[[124 125 133 126 138 134 118 142 116 130 122 141 124 122 121]
 [123 139 134 125 134 129 131 120 116 121 130 138 140 123 116]
 [125 151 115 120 137 147 122 114 107 133 127 131 130 114 122]
 [136 137 132 124 117 128 121 120 147 129 116 119 127 134 129]]
->
[[125 133 126 138 134 118 142 116 130 122 141 124 122 121 124]
 [139 134 125 134 129 131 120 116 121 130 138 140 123 116 123]
 [151 115 120 137 147 122 114 107 133 127 131 130 114 122 125]
 [137 132 124 117 128 121 120 147 129 116 119 127 134 129 136]]

[[129 113 132 122 117 127 116 129 125 123 125 126 140]
 [125 130 116 111 118 125 130 119 128 110 132 107 127]
 [128 121 139 130 125 126 123 137 123 129 124 135 147]]
->
[[113 132 122 117 127 116 129 125 123 125 126 140 129]
 [130 116 111 118 125 130 119 128 110 132 107 127 125]
 [121 139 130 125 126 123 137 123 129 124 135 147 128]]

[[134 125 122 133 111 137 136]
 [132 102 136 128 111 133 132]
 [133 125 123 133 111 137 136]
 [133 115 128 131 111 135 135]
 [133  98 136 127 112 132 133]
 [119 137 136 137 106 139 119]
 [129 107 137 129 110 134 129]
 [134 125 122 133 111 137 136]
 [133 111 130 130 111 134 134]]
->
[[125 122 133 111 137 136 134]
 [102 136 128 111 133 132 132]
 [125 123 133 111 137 136 133]
 [115 128 131 111 135 135 133]
 [ 98 136 127 112 132 133 133]
 [137 136 137 106 139 119 119]
 [107 137 129 110 134 129 129]
 [125 122 133 111 137 136 134]
 [111 130 130 111 134 134 133]]

[[118 125 137 120 134 132]
 [124 128 140 122 133 128]
 [133 133 143 117 134 125]
 [124 130 134 113 128 141]
 [123 130 132 118 119 149]
 [120 126 137 118 134 130]
 [131 133 138 122 117 141]
 [134 136 142 116 127 132]
 [134 132 141 115 133 127]
 [120 126 138 117 136 129]]
->
[[125 137 120 134 132 118]
 [128 140 122 133 128 124]
 [133 143 117 134 125 133]
 [130 134 113 128 141 124]
 [130 132 118 119 149 123]
 [126 137 118 134 130 120]
 [133 138 122 117 141 131]
 [136 142 116 127 132 134]
 [132 141 115 133 127 134]
 [126 138 117 136 129 120]]

[[123 131 119 120 133 120]
 [127 138 118 112 130 113]
 [113 135 131 143 110 149]
 [132 101 144 137 125 149]
 [134 114 136 125 115 124]
 [140 134 127 137 126 131]
 [141 146 110 130 110 122]]
->
[[131 119 120 133 120 123]
 [138 118 112 130 113 127]
 [135 131 143 110 149 113]
 [101 144 137 125 149 132]
 [114 136 125 115 124 134]
 [134 127 137 126 131 140]
 [146 110 130 110 122 141]]

[[113 150 128]
 [138 126 132]
 [119 121 149]
 [115 138 108]
 [116 142 151]
 [128 123 128]
 [114 146 131]
 [136 121 139]
 [123 140 124]
 [115 109 158]]
->
[[150 128 113]
 [126 132 138]
 [121 149 119]
 [138 108 115]
 [142 151 116]
 [123 128 128]
 [146 131 114]
 [121 139 136]
 [140 124 123]
 [109 158 115]]
---
[[132 121 130 142]
 [128 130 131 146]
 [130 120 129 141]
 [122 127 134 101]]
->
[[122 130 128 132]
 [127 120 130 121]
 [134 129 131 130]
 [101 141 146 142]]

[[123 133 127 131 132 127 144 134 128 101]
 [142 128 124 124 126 115 131 125 130 127]
 [137 127 120 125 130 123 128 129 129 123]
 [132 123 130 126 124 127 122 123 128 149]
 [127 126 133 128 125 129 120 123 127 144]
 [120 130 134 132 128 128 135 129 127 121]
 [146 127 116 122 128 117 130 127 131 123]]
->
[[146 120 127 132 137 142 123]
 [127 130 126 123 127 128 133]
 [116 134 133 130 120 124 127]
 [122 132 128 126 125 124 131]
 [128 128 125 124 130 126 132]
 [117 128 129 127 123 115 127]
 [130 135 120 122 128 131 144]
 [127 129 123 123 129 125 134]
 [131 127 127 128 129 130 128]
 [123 121 144 149 123 127 101]]

[[123 133 130 139 118]
 [127 123 124 135 129]
 [140 130 126 110 140]
 [127 132 130 145 121]
 [121 125 120 127 123]
 [137 135 106 129 123]
 [121 126 140 144 125]]
->
[[121 137 121 127 140 127 123]
 [126 135 125 132 130 123 133]
 [140 106 120 130 126 124 130]
 [144 129 127 145 110 135 139]
 [125 123 123 121 140 129 118]]

[[129 132 133 119 126 124 115 137 119 130 128 135 100 137]
 [125 145 127 127 116 122 138 127 126 126 127 126 134 122]
 [133 113 136 122 126 128 120 128 129 134 131 126 121 129]
 [120 127 128 134 127 126 137 138 123 133 131 135 138 130]]
->
[[120 133 125 129]
 [127 113 145 132]
 [128 136 127 133]
 [134 122 127 119]
 [127 126 116 126]
 [126 128 122 124]
 [137 120 138 115]
 [138 128 127 137]
 [123 129 126 119]
 [133 134 126 130]
 [131 131 127 128]
 [135 126 126 135]
 [138 121 134 100]
 [130 129 122 137]]

[[142 124 133 131 128 124 135 132 129 131]
 [139 124 126 122 115 122 126 124 101 122]
 [131 137 141 119 124 122 140 123 124 117]
 [128 121 124 127 123 117 133 124 116 128]]
->
[[128 131 139 142]
 [121 137 124 124]
 [124 141 126 133]
 [127 119 122 131]
 [123 124 115 128]
 [117 122 122 124]
 [133 140 126 135]
 [124 123 124 132]
 [116 124 101 129]
 [128 117 122 131]]

[[103 134]
 [138 125]
 [131 132]
 [129 125]
 [136 122]
 [131 119]
 [123 124]]
->
[[123 131 136 129 131 138 103]
 [124 119 122 125 132 125 134]]
---
[[132 145 104 129 131 138 131 114 140 122 122 117 129 140 136 122]
 [135 123 131 120 138 121 132 118 134 139 131 114 133 120 135 131]
 [141 131 124 139 135 129 130 141 129 142 139 145 128 142 129 130]
 [109 135 120 127 131 143 126 142 141 125 131 141 129 116 128 114]
 [116 138 123 146 133 132 127 138 144 133 129 144 132 142 138 142]]
->
[[132 104 131 131 140 122 129 136]
 [135 131 138 132 134 131 133 135]
 [141 124 135 130 129 139 128 129]
 [109 120 131 126 141 131 129 128]
 [116 123 133 127 144 129 132 138]]

[[125 131 121]
 [116 130 143]
 [140 126 115]
 [150 142 131]]
->
[[125 121]
 [116 143]
 [140 115]
 [150 131]]

[[126 123 120 130 138 136 118 133 124 127 132 128 124 132 113]
 [129 127 130 125 129 131 130 127 129 131 131 128 128 126 113]
 [126 121 120 137 155 142 116 133 129 148 139 132 123 125 113]]
->
[[126 120 138 118 124 132 124 113]
 [129 130 129 130 129 131 128 113]
 [126 120 155 116 129 139 123 113]]

[[132 124 118 118]
 [134 118 109 115]
 [130 124 121 123]
 [133 121 114 118]
 [135 116 106 114]
 [134 121 113 116]
 [134 116 107 116]
 [134 118 108 116]
 [135 116 106 114]
 [133 120 113 119]
 [130 124 121 123]]
->
[[132 118]
 [134 109]
 [130 121]
 [133 114]
 [135 106]
 [134 113]
 [134 107]
 [134 108]
 [135 106]
 [133 113]
 [130 121]]

[[137 121 119 129 149 130 133 117 139 128]
 [123 130 130 148 149 138 128 116 136 124]
 [132 132 111 128 137 123 117 149 125 124]
 [135 138 133 141 136 128 122 126 121 110]
 [132 137 129 137 138 134 123 149 123 130]
 [128 134 115 136 130 119 112 136 116 123]]
->
[[137 119 149 133 139]
 [123 130 149 128 136]
 [132 111 137 117 125]
 [135 133 136 122 121]
 [132 129 138 123 123]
 [128 115 130 112 116]]

[[125 140 100 124 125 109 131 124 133 119 140 127]
 [128 143 142 126 121 137 116 109 122 142 151 133]
 [141 107 139 126 127 114 120 149 133 136 138 128]
 [123 114 127 137 141 145 145 130 116 117 131 131]
 [123 136 117 117 123 142 124 129 124 141 111 112]
 [120 128 114 112 122 145 117 139 122 145 109 110]]
->
[[125 100 125 131 133 140]
 [128 142 121 116 122 151]
 [141 139 127 120 133 138]
 [123 127 141 145 116 131]
 [123 117 123 124 124 111]
 [120 114 122 117 122 109]]

[[127 132 133 134 140 126 130]
 [131 125 132 124 137 132 129]
 [134 150 108 136 142 146 124]
 [131 123 132 124 125 133 127]
 [110 125 135 130 117 121 133]]
->
[[127 133 140 130]
 [131 132 137 129]
 [134 108 142 124]
 [131 132 125 127]
 [110 135 117 133]]

[[116 125]
 [144 135]
 [122 130]
 [122 129]
 [130 124]
 [124 131]
 [104 123]
 [138 132]]
->
[[116]
 [144]
 [122]
 [122]
 [130]
 [124]
 [104]
 [138]]
